[[  9.5  36.9   9.5   9.2  -7.5]
 [-14.8   2.1  22.8 -10.3   4.6]
 [-15.5 -15.3  30.2  13.1 -17.5]
 [ 17.5   7.7  58.3  -0.9  12.9]]
->
[[  9.5  36.9]
 [-14.8   2.1]]

[[ 51.8 -48.3   8.9  40.2]
 [ 59.4 -42.2  -5.2 -16.6]
 [ 17.1 -15.0   1.4  33.4]]
->
[[ 51.8 -48.3]
 [ 59.4 -42.2]]

[[-48.6  49.3]
 [ 21.1 -39.5]
 [-36.1  -1.9]]
->
[[-48.6  49.3]
 [ 21.1 -39.5]]

[[-25.0  52.3   7.0  63.0]
 [ 52.9  46.4  18.8  24.0]]
->
[[-25.0  52.3]
 [ 52.9  46.4]]

[[-44.1 -16.1  59.3  -3.0  44.0]
 [ 40.9 -32.6 -16.0  19.7  27.9]]
->
[[-44.1 -16.1]
 [ 40.9 -32.6]]

[[-45.1  12.6  11.7  -4.3]
 [-38.7  34.2 -26.8   0.2]]
->
[[-45.1  12.6]
 [-38.7  34.2]]
